Below is a small trained network, with its code and all its weights. Each question gives an input and a target symbol and asks what happens when units are switched off, that is, made to give their printed mean instead of their output.

import numpy as np


def w(rows, s, z=0):
    codes = np.array(rows[::2]) - 128.0
    scale = np.full(codes.shape[1], s)
    scale[-1] = z or s
    return codes * scale


def f(y):
    return np.maximum(y, 0)


def softmax(a):
    e = np.exp(a - a.max(-1, keepdims=True))
    return e / e.sum(-1, keepdims=True)


def log_softmax(a):
    a = a - a.max(-1, keepdims=True)
    return a - np.log(np.exp(a).sum(-1, keepdims=True))


def net(x, mask):
    ids = ['ΓΔΘΛΠΦΨαβζημξστω'.index(c) for c in x.split()]
    T = len(ids)
    res = E[ids] + P[:T]
    u = 0
    for l in range(2):
        q, k, v = (res @ M[l].T for M in (Q, K, V))
        z = softmax(np.where(np.tri(T) > 0, q @ k.T / 2**0.5, -1e9)) @ v
        res = res + np.where(mask[u], z, O[l][:, -1]) @ O[l][:, :-1]
        u += 1
        y = f(res @ A[l][:, :-1].T + A[l][:, -1])
        res = res + np.where(mask[u : u + 4], y, B[l][:, -1]) @ B[l][:, :-1]
        u += 4
    return log_softmax(res[-1] @ U[:, :-1].T + U[:, -1])


Q, K, V, O, A, B = {}, {}, {}, {}, {}, {}
E = w([
[143,184,105,186,31,104],'Γ',
[100,160,166,134,149,87],'Δ',
[57,176,107,88,148,140],'Θ',
[105,147,103,74,113,201],'Λ',
[113,163,71,48,92,188],'Π',
[202,114,120,173,194,187],'Φ',
[110,76,120,110,122,116],'Ψ',
[107,138,106,83,122,207],'α',
[117,140,95,78,111,206],'β',
[112,77,78,99,157,178],'ζ',
[209,113,132,181,188,180],'η',
[100,204,150,93,95,193],'μ',
[217,37,133,140,101,225],'ξ',
[124,87,150,187,162,148],'σ',
[129,165,224,176,105,114],'τ',
[171,128,236,2,200,120],'ω',
],0.017)
P = w([
[7,79,167,158,179,176],'0',
[90,91,155,185,149,161],'1',
[133,107,136,182,136,161],'2',
[153,126,125,174,118,158],'3',
[166,135,123,175,97,153],'4',
[170,154,110,151,98,139],'5',
[176,163,106,149,90,138],'6',
[182,170,107,145,83,130],'7',
[188,179,102,141,77,127],'8',
[192,181,102,147,61,134],'9',
],0.012)
Q[0] = w([
[136,34,28,99,26,2],'0.h0',
[31,47,47,79,125,223],'0.h0',
],0.0052)
K[0] = w([
[25,156,3,181,3,161],'0.h0',
[123,132,65,98,94,223],'0.h0',
],0.0058)
V[0] = w([
[137,129,175,222,66,1],'0.h0',
[180,94,213,119,241,147],'0.h0',
],0.0064)
O[0] = w([
[127,183,74,83,190,230,5],'0.h0',
[2,174,188,78,26,151,109],'0.h0',
],0.0053,0.0027)
A[0] = w([
[66,154,162,90,79,97,150],'0.n0',
[139,255,81,138,96,170,53],'0.n1',
[181,35,174,103,99,106,254],'0.n2',
[48,187,153,143,43,71,144],'0.n3',
],0.0096,0.0076)
B[0] = w([
[212,187,144,61,52,159,178],'0.n0',
[127,123,153,167,94,159,240],'0.n1',
[120,245,71,120,173,128,254],'0.n2',
[187,68,99,242,252,194,210],'0.n3',
],0.011,0.0066)
Q[1] = w([
[105,234,130,125,105,218],'1.h0',
[135,178,9,120,106,165],'1.h0',
],0.012)
K[1] = w([
[115,206,195,89,253,209],'1.h0',
[51,233,66,50,114,132],'1.h0',
],0.0068)
V[1] = w([
[77,76,86,247,157,157],'1.h0',
[125,155,191,107,253,97],'1.h0',
],0.0052)
O[1] = w([
[21,233,35,168,20,188,151],'1.h0',
[183,2,56,97,31,72,249],'1.h0',
],0.0067,0.0019)
A[1] = w([
[116,112,151,74,62,151,189],'1.n0',
[131,198,171,159,26,105,167],'1.n1',
[37,90,218,40,20,84,5],'1.n2',
[69,79,133,129,131,1,171],'1.n3',
],0.013,0.011)
B[1] = w([
[86,151,148,208,189,92,157],'1.n0',
[133,116,99,69,137,119,254],'1.n1',
[36,86,34,242,252,82,128],'1.n2',
[117,119,19,156,175,112,130],'1.n3',
],0.014,0.012)
U = w([
[87,234,94,254,213,172,208],'Γ',
[174,182,95,23,19,101,255],'Δ',
[115,84,104,125,144,47,90],'Θ',
[115,136,134,128,118,137,11],'Λ',
[105,46,93,53,160,153,32],'Π',
[140,178,187,221,153,110,21],'Φ',
[138,98,191,99,69,171,71],'Ψ',
[118,139,142,118,117,136,24],'α',
[114,132,139,117,118,129,28],'β',
[118,135,131,120,115,134,9],'ζ',
[119,131,137,124,105,131,16],'η',
[127,83,173,201,37,32,168],'μ',
[121,146,146,122,109,127,23],'ξ',
[96,92,129,165,180,104,45],'σ',
[119,138,151,105,112,140,22],'τ',
[109,62,193,13,178,137,145],'ω',
],0.0089,0.0094)

Each question gives the input, a string of symbols that net reads in full, and the target symbol t.
The units are the heads (2 rows each of Q, K, V and O) and the neurons (one row each of A and B). Each row of codes is followed by its name. A weight is (code - 128) times the scale printed after its matrix; where a second scale follows, it is the last column's (O, A, B and U).
mask holds one flag per unit, layer by layer, with each layer's heads first. A switched-off unit (its flag False) gives its mean, the last column of its rows in O or B, instead of its output. The means were averaged over made-up inputs and are rounded, as every weight is.
A unit's drop is (log p(t) with every unit on - log p(t) with that unit switched off) / (log p(t) with every unit on - log p(t) with every unit switched off).
The circuit of an input: a set's keep is (log p(t) with only the set's units on - log p(t) with every unit switched off) / (log p(t) with every unit on - log p(t) with every unit switched off). Starting from all 10 units, units are removed one at a time, each time the one whose removal leaves the highest keep (on an exact tie, the one counted first), for as long as the keep stays at least 0.8.
units of the circuit, in order: the units of the circuit, biggest drop first
k most important neurons: the k neurons with the biggest drops, biggest first
top k neurons in layer l: the k neurons of layer l with the biggest drops, biggest first
input τ μ ω Π Π Π Γ, target μ: 2 most important neurons => (0.n2 0.n0)
input η ω Π, target ω: units of the circuit, in order => (1.h0 0.n0 0.h0)
input τ β β ω Θ ζ Ψ, target Θ: top 2 neurons in layer 0 => (0.n2 0.n0)
input Φ Π Π η Φ, target Δ: 2 most important neurons => (0.n3 1.n0)
input Λ Γ Γ, target Δ: units of the circuit, in order => (0.h0 0.n3 1.n1)
input σ Γ Γ ω Γ Ψ, target Θ: top 2 neurons in layer 1 => (1.n3 1.n1)
input Λ η Θ μ σ Ψ Π τ ω, target ω: units of the circuit, in order => (1.h0 0.h0 0.n0)
input Θ μ Λ η β β Π Π η, target Δ: 3 most important neurons => (0.n3 1.n0 1.n1)
input Γ Γ Π β Ψ, target Γ: 2 most important neurons => (1.n1 0.n2)
input Γ β Γ Δ η τ μ Λ, target Γ: top neuron in layer 1 => (1.n0)
input Γ Γ Γ, target Δ: 3 most important neurons => (1.n1 0.n3 1.n0)
input Γ Φ Γ Φ Θ η Π μ Π ξ, target Γ: 2 most important neurons => (0.n2 1.n1)
input η Γ σ Γ Φ Π Φ, target Δ: units of the circuit, in order => (0.n3 1.n0)
input Θ β η η α Ψ Γ, target Γ: 3 most important neurons => (0.n3 0.n0 0.n2)
input μ Γ ζ ω Λ ξ β Π Γ Π, target μ: units of the circuit, in order => (1.h0 1.n0 0.n2)
input τ η Ψ α η Γ β ω η α, target ω: top neuron in layer 0 => (0.n0)
input ζ Θ α ζ Γ Γ β Γ ω η, target ω: units of the circuit, in order => (1.h0 0.n0 0.h0)
input Ψ ω Θ Γ Δ τ Γ Θ α, target μ: units of the circuit, in order => (1.h0 0.n2 1.n0)
input Π Π ω Λ η Π Γ τ, target Φ: 3 most important neurons => (0.n0 0.n3 1.n1)
input Φ β Γ σ Ψ τ ξ Π Φ σ, target Δ: units of the circuit, in order => (0.n3)
input Φ ζ τ Γ Δ ζ Θ τ Γ Ψ, target Γ: 4 most important neurons => (1.n1 0.n0 0.n2 0.n1)
input Π Π ω α Λ, target ω: 2 most important neurons => (0.n0 0.n1)
input ω σ τ, target Φ: 3 most important neurons => (0.n0 0.n3 0.n2)
input η Γ Λ σ Δ Θ η Γ Θ σ, target Δ: 3 most important neurons => (0.n3 1.n0 1.n1)
input Ψ τ Θ Γ τ, target Δ: 3 most important neurons => (1.n1 1.n0 0.n2)
input μ Ψ Θ Γ β μ Ψ ω β, target ω: 2 most important neurons => (0.n0 0.n2)
input Λ μ Γ Ψ Ψ Φ Λ η Γ β, target Γ: units of the circuit, in order => (1.n0)
